Where the symbols take the objects:
s: J594->J250, J154->J488, J898->J336, J654->J692, J621->J503, J18->J926, J611->J972, J896->J964, J208->J812, J503->J621, J926->J18, J899->J317, J933->J804, J575->J977, J317->J899, J725->J800, J977->J575, J812->J208, J789->J170, J250->J594, J964->J896, J692->J654, J488->J154, J972->J611, J618->J414, J771->J676, J456->J652, J846->J289, J392->J564, J715->J234, J226->J681, J506->J842, J981->J850, J842->J506, J676->J771, J804->J933, J414->J618, J850->J981, J783->J836, J234->J715, J170->J789, J836->J783, J289->J846, J181->J334, J800->J725, J334->J181, J564->J392, J372->J295, J681->J226, J652->J456, J336->J898, J295->J372
l: J594->J681, J154->J575, J898->J846, J654->J621, J621->J654, J611->J981, J93->J392, J243->J926, J896->J804, J208->J782, J503->J692, J926->J243, J899->J234, J782->J208, J933->J964, J575->J154, J317->J715, J725->J618, J977->J488, J789->J771, J250->J226, J964->J933, J692->J503, J488->J977, J972->J850, J618->J725, J771->J789, J846->J898, J468->J652, J392->J93, J715->J317, J226->J250, J506->J372, J981->J611, J842->J295, J676->J170, J804->J896, J414->J800, J850->J972, J783->J334, J234->J899, J170->J676, J836->J181, J289->J336, J181->J836, J800->J414, J334->J783, J372->J506, J681->J594, J652->J468, J336->J289, J295->J842
a: J594->J800, J154->J654, J898->J317, J654->J154, J621->J575, J18->J611, J611->J18, J93->J789, J243->J850, J208->J605, J503->J977, J926->J972, J899->J336, J933->J652, J575->J621, J317->J898, J725->J250, J977->J503, J789->J93, J250->J725, J964->J468, J692->J488, J488->J692, J972->J926, J618->J226, J771->J392, J456->J804, J846->J715, J468->J964, J605->J208, J392->J771, J715->J846, J226->J618, J506->J836, J842->J783, J676->J564, J804->J456, J414->J681, J850->J243, J783->J842, J234->J289, J836->J506, J289->J234, J181->J372, J800->J594, J334->J295, J564->J676, J372->J181, J681->J414, J652->J933, J336->J899, J295->J334
b: J594->J243, J154->J234, J898->J503, J654->J289, J621->J336, J18->J226, J611->J618, J243->J594, J896->J295, J208->J771, J503->J898, J926->J681, J899->J575, J782->J789, J933->J506, J575->J899, J317->J977, J725->J981, J977->J317, J812->J676, J789->J782, J964->J372, J692->J846, J488->J715, J972->J414, J618->J611, J771->J208, J456->J783, J846->J692, J468->J181, J605->J392, J392->J605, J715->J488, J226->J18, J506->J933, J981->J725, J842->J804, J676->J812, J804->J842, J414->J972, J850->J800, J783->J456, J234->J154, J836->J652, J289->J654, J181->J468, J800->J850, J372->J964, J681->J926, J652->J836, J336->J621, J295->J896
f: J594->J575, J154->J681, J898->J981, J654->J414, J621->J800, J18->J715, J611->J846, J93->J181, J243->J899, J208->J933, J503->J725, J926->J234, J899->J243, J782->J964, J933->J208, J575->J594, J725->J503, J977->J250, J812->J804, J789->J372, J250->J977, J964->J782, J692->J618, J488->J226, J972->J289, J618->J692, J771->J506, J846->J611, J605->J652, J392->J836, J715->J18, J226->J488, J506->J771, J981->J898, J842->J676, J676->J842, J804->J812, J414->J654, J850->J336, J783->J564, J234->J926, J170->J295, J836->J392, J289->J972, J181->J93, J800->J621, J564->J783, J372->J789, J681->J154, J652->J605, J336->J850, J295->J170
e: J594->J93, J154->J836, J898->J896, J654->J506, J621->J372, J611->J812, J93->J594, J896->J898, J208->J972, J503->J295, J926->J605, J899->J468, J782->J850, J933->J289, J575->J181, J725->J170, J977->J334, J812->J611, J789->J800, J964->J336, J692->J842, J488->J783, J972->J208, J618->J676, J771->J414, J456->J715, J846->J804, J468->J899, J605->J926, J392->J681, J715->J456, J226->J564, J506->J654, J842->J692, J676->J618, J804->J846, J414->J771, J850->J782, J783->J488, J234->J652, J170->J725, J836->J154, J289->J933, J181->J575, J800->J789, J334->J977, J564->J226, J372->J621, J681->J392, J652->J234, J336->J964, J295->J503

The rows follow the links: the fewer symbols apart two objects are, the more alike their rows tend to be.

Some objects and rows for them; each showing differs a little:
J846: 25 33 39 -90 44 -3 5 12 15 51 53 11 5 -21 36 20 41 -50 35 9 -66 -2 -31 47 -12 41 58 -47 16 -32 48 10 6 31 -75 46 5 92 48 -19 -15 25 1 -7 48 -37 32 45 21 6 27 34 19 38 7 72 52 11 -26
J317: 10 26 33 -104 10 34 1 -42 65 -37 -12 62 -13 -21 -6 11 12 14 27 9 -42 -34 10 -19 28 -10 32 22 69 17 37 -55 59 44 58 55 18 -6 -5 45 34 15 18 -26 52 -7 11 13 13 -7 26 68 -32 42 11 55 -25 -54 -19
J226: -8 34 -30 24 -47 13 16 -51 6 -14 18 -42 -67 -6 -19 -58 23 19 -13 -97 28 56 14 29 26 -23 -27 45 -19 -26 43 -21 -51 -34 17 -12 49 -12 -19 74 -47 -3 -35 9 -28 30 -16 2 9 13 -3 -10 -106 -41 -55 -31 -91 -46 21
J575: 50 52 -8 27 -44 45 4 -7 15 -85 -51 32 -11 -5 -2 -9 -34 42 40 -14 -26 -61 9 -28 -26 8 31 -7 7 28 -38 -46 31 0 74 -53 31 -44 -79 45 2 47 2 -18 -4 -55 -10 -19 -47 0 10 25 -30 33 -34 0 -59 -55 6
J783: 0 42 -71 -38 -18 -28 21 -11 -11 49 -30 18 -15 -22 2 -31 45 54 10 -23 31 -30 11 -34 -3 -86 24 -41 -27 -11 -32 -11 -45 -9 26 30 111 5 6 40 7 71 59 42 -54 42 3 6 -15 54 -22 35 -33 -14 -74 -34 -32 -27 -20
J234: 48 20 26 -35 -6 -4 56 -29 1 -16 27 82 -36 -38 2 31 -19 46 -1 14 -51 3 -10 -2 45 53 41 -35 80 3 59 22 42 25 34 23 53 31 -36 44 -31 28 43 13 25 -17 -14 52 -1 22 -46 69 -45 -8 -24 48 15 -34 -44
J899: 32 18 44 -38 5 20 18 -18 31 -54 -29 106 0 -14 1 35 -17 36 7 38 -47 -32 -26 -33 18 23 34 18 97 34 33 -26 69 41 65 1 17 -3 -52 25 0 4 43 -26 49 -26 -12 26 -14 -33 -2 71 -27 36 -6 40 0 -44 -42
J372: 11 8 -3 37 33 -14 -17 53 -21 -10 -66 -29 45 26 35 25 -26 -7 16 50 27 -64 4 -30 -60 -16 11 -49 -47 18 -87 11 25 -19 -29 -68 -15 -34 -25 -58 65 33 -2 0 -45 -32 0 -45 -58 0 16 -14 112 47 21 -20 32 26 2
J170: -42 -23 -7 39 12 14 -48 21 4 0 -18 -64 22 20 -16 -41 19 -35 1 -21 61 7 23 -17 -17 -65 -52 48 -90 -9 -55 -33 -34 -30 -27 -19 -54 -31 62 -31 35 -50 -59 -13 -18 23 -3 -37 8 -14 50 -83 50 -3 40 -57 -32 49 48

Each walk starts at a row. The symbols on each line, taken left to right, move it on to the next object.
Each answer is a row, close to the row of the object it stands for.
new walk
26 58 -12 -38 -27 50 -19 -20 69 -53 -72 14 -24 -20 -17 -44 5 22 48 -42 -7 -37 24 -37 -5 -16 29 34 2 24 -22 -75 -2 4 46 -18 48 -43 -29 88 29 63 4 -18 4 -24 -12 -14 -32 -16 40 17 -56 54 -25 -7 -76 -75 19
a f s b f f b: -20 2 21 87 -19 42 -29 25 11 -64 -19 -52 18 16 -2 -4 -20 -48 9 -5 19 13 21 18 -17 45 -38 18 -35 19 -26 -4 21 -40 -24 -81 -85 -28 -18 -13 -18 -56 -67 -44 -26 -46 -20 -41 -33 -41 39 -56 35 16 66 -33 -27 2 35
l s b f b f b: -39 -22 51 -29 12 -15 0 -22 9 32 76 -30 -7 -8 -20 14 33 -77 -20 -24 -36 68 -20 73 33 18 -30 20 14 -26 85 13 -21 8 -75 46 -42 79 54 -3 -33 -66 -62 -12 37 18 9 28 53 -18 13 -32 -16 -10 42 43 15 20 1
new walk
-43 -22 54 -16 29 23 -32 -20 44 -21 45 -13 21 21 -10 2 13 -74 15 -18 -19 21 -13 15 16 10 -37 61 12 9 22 -22 31 10 -13 22 -100 29 45 -22 14 -56 -62 -43 64 -23 -1 -27 40 -50 60 -35 25 21 74 22 -6 7 19
f f b e e f s f l: 19 -20 1 106 -38 19 -1 15 -52 -1 14 -98 -6 20 5 -9 -23 -34 -10 -47 6 39 5 61 -27 71 -22 -47 -46 -8 -11 47 -25 -50 -69 -61 -46 6 -12 -2 -60 -33 -71 -3 -76 -26 -13 -4 -11 4 -11 -41 -29 -38 -11 -22 18 12 14
s f e e e b: 1 -11 -19 -88 59 -37 5 2 -17 92 17 18 17 -9 15 16 40 -36 -1 38 -20 -3 -34 -1 1 -16 25 -42 -10 -28 -1 40 -10 20 -66 82 23 87 61 -62 23 -6 46 18 20 34 35 21 34 29 -7 7 61 22 0 48 56 33 -25
new walk
-39 -56 -11 31 -39 -44 29 -23 -56 27 27 58 -25 3 -31 20 -16 56 -54 22 7 35 -24 -22 59 -39 -35 22 47 -5 39 48 -16 13 60 38 32 9 -26 -23 -35 -48 53 28 0 89 -28 23 54 1 -68 10 -63 -70 -6 1 21 15 -11
b a s e e a a: -35 -23 -48 30 -8 -25 -32 22 -45 43 16 -83 2 26 -8 -32 23 -37 -27 -50 65 45 15 24 -8 -44 -42 -1 -81 -29 -19 16 -82 -36 -63 -1 -17 27 52 -30 -21 -27 -46 25 -60 43 10 -11 27 19 6 -75 19 -19 -1 -57 -8 43 30
e l b l l s f: 22 -12 54 -12 36 16 6 27 17 -14 0 30 40 3 21 56 -27 -40 30 40 -72 -48 -21 9 -19 70 33 -14 48 22 11 1 79 15 -18 -15 -67 9 -4 -22 13 -7 -9 -40 63 -78 4 4 8 -20 6 30 64 64 55 65 61 -10 -4
new walk
-18 -35 39 13 -23 28 10 -19 36 -69 21 48 -7 10 -26 21 -42 12 -21 -1 -16 17 -8 -23 34 8 -26 63 85 25 49 -7 43 13 94 -7 -36 -27 -62 44 -14 -58 0 -21 44 -14 -15 -2 23 -44 5 17 -57 -26 31 15 -22 -31 10
a l f s b l: 32 44 11 -32 26 45 -42 50 58 -14 -38 -61 36 -1 16 -27 20 -65 48 -14 2 -29 0 10 -71 21 35 2 -62 5 -62 -66 12 -6 -65 -36 -28 5 22 21 45 47 -58 -21 6 -70 20 -28 -44 -3 73 -15 62 81 23 0 -30 -24 22
l s b l f l: 2 -45 35 43 21 -14 21 -6 -31 12 71 -14 10 9 -1 25 -17 -39 -40 -5 -25 56 -12 61 9 85 -36 -12 32 -13 51 54 18 7 -47 -7 -76 57 -4 -18 -58 -77 -39 -11 29 -27 -7 35 39 -34 -36 -9 -12 -38 39 40 52 35 0
new walk
-64 -69 27 42 13 -13 -22 21 -15 -15 0 29 59 31 -26 31 -37 -40 -32 72 24 20 19 -10 24 5 -51 45 13 10 -14 28 27 15 25 13 -77 -18 29 -83 43 -81 -15 -21 37 23 -7 -16 42 -47 7 -38 51 -12 92 -7 66 74 18
b e e e s f f: -36 -5 12 41 3 25 -39 5 41 -24 -2 -71 4 33 -3 -29 21 -53 13 -56 24 17 20 23 -38 -7 -33 44 -52 -10 -33 -44 -8 -29 -43 -45 -80 -12 15 17 27 -29 -87 -46 3 -30 9 -52 -2 -29 54 -57 8 20 33 -61 -65 3 43
e l b e b f e: 7 32 -41 -22 40 -35 7 46 -23 77 -10 -60 7 -15 27 -26 39 -28 21 2 20 -1 17 13 -38 -24 22 -62 -96 -19 -49 8 -52 -32 -80 17 47 26 55 -43 17 52 9 31 -45 9 33 8 -16 53 19 -24 59 15 -32 -19 4 37 10
new walk
-7 -1 -72 62 -53 -20 23 -22 -34 -2 -17 -3 -19 6 -22 -29 -7 71 -37 -23 50 35 22 -14 21 -30 -41 10 -3 -17 -2 5 -56 -23 51 -24 37 -38 -28 6 -25 -12 22 31 -67 59 -23 14 10 17 -54 -31 -57 -68 -37 -60 -30 5 15
a l b l b b a a f: 21 -16 9 -29 49 -33 23 28 -56 82 22 24 24 -8 26 56 -9 0 -21 71 -41 -9 -26 15 -6 35 11 -66 10 -12 -12 64 24 24 -53 36 2 29 7 -55 6 -5 50 26 4 19 6 44 7 17 -37 35 62 -10 11 56 101 33 -27
f s s b s s f l e: 63 36 16 24 17 31 -28 59 6 -44 -51 -34 38 1 35 23 -30 -41 41 10 0 -63 13 7 -62 41 25 -37 -48 30 -60 -3 49 -28 -36 -63 -33 -11 -29 -8 34 21 -39 -27 -21 -86 -4 -33 -41 -3 26 -12 59 56 27 3 18 -7 13
new walk
29 38 12 -98 4 3 31 -34 30 23 28 60 -35 -25 -12 22 19 24 10 -22 -43 0 -27 2 39 7 45 -2 60 -16 82 -28 16 26 10 62 67 68 4 60 -18 36 42 17 41 7 4 52 26 16 -14 55 -58 17 -29 54 -14 -54 -38
b a f l f s e l: 30 5 -37 37 13 -42 10 47 -68 49 -32 -26 11 8 26 3 -8 -6 -23 39 24 -34 9 4 -48 26 29 -101 -69 -8 -49 52 -19 -14 -57 -35 36 -8 6 -52 8 45 24 27 -71 -3 14 6 -50 52 -30 -19 70 0 -7 -12 58 32 -7
a s s b b b l: -10 -8 13 -49 8 -13 11 -34 2 -25 -48 103 34 15 10 38 -20 68 -4 65 -5 -56 -5 -77 26 -39 11 13 66 28 -12 -13 66 42 94 35 27 -26 -39 -13 46 -5 85 5 37 29 -19 16 21 -11 -9 58 16 10 0 33 38 4 -23
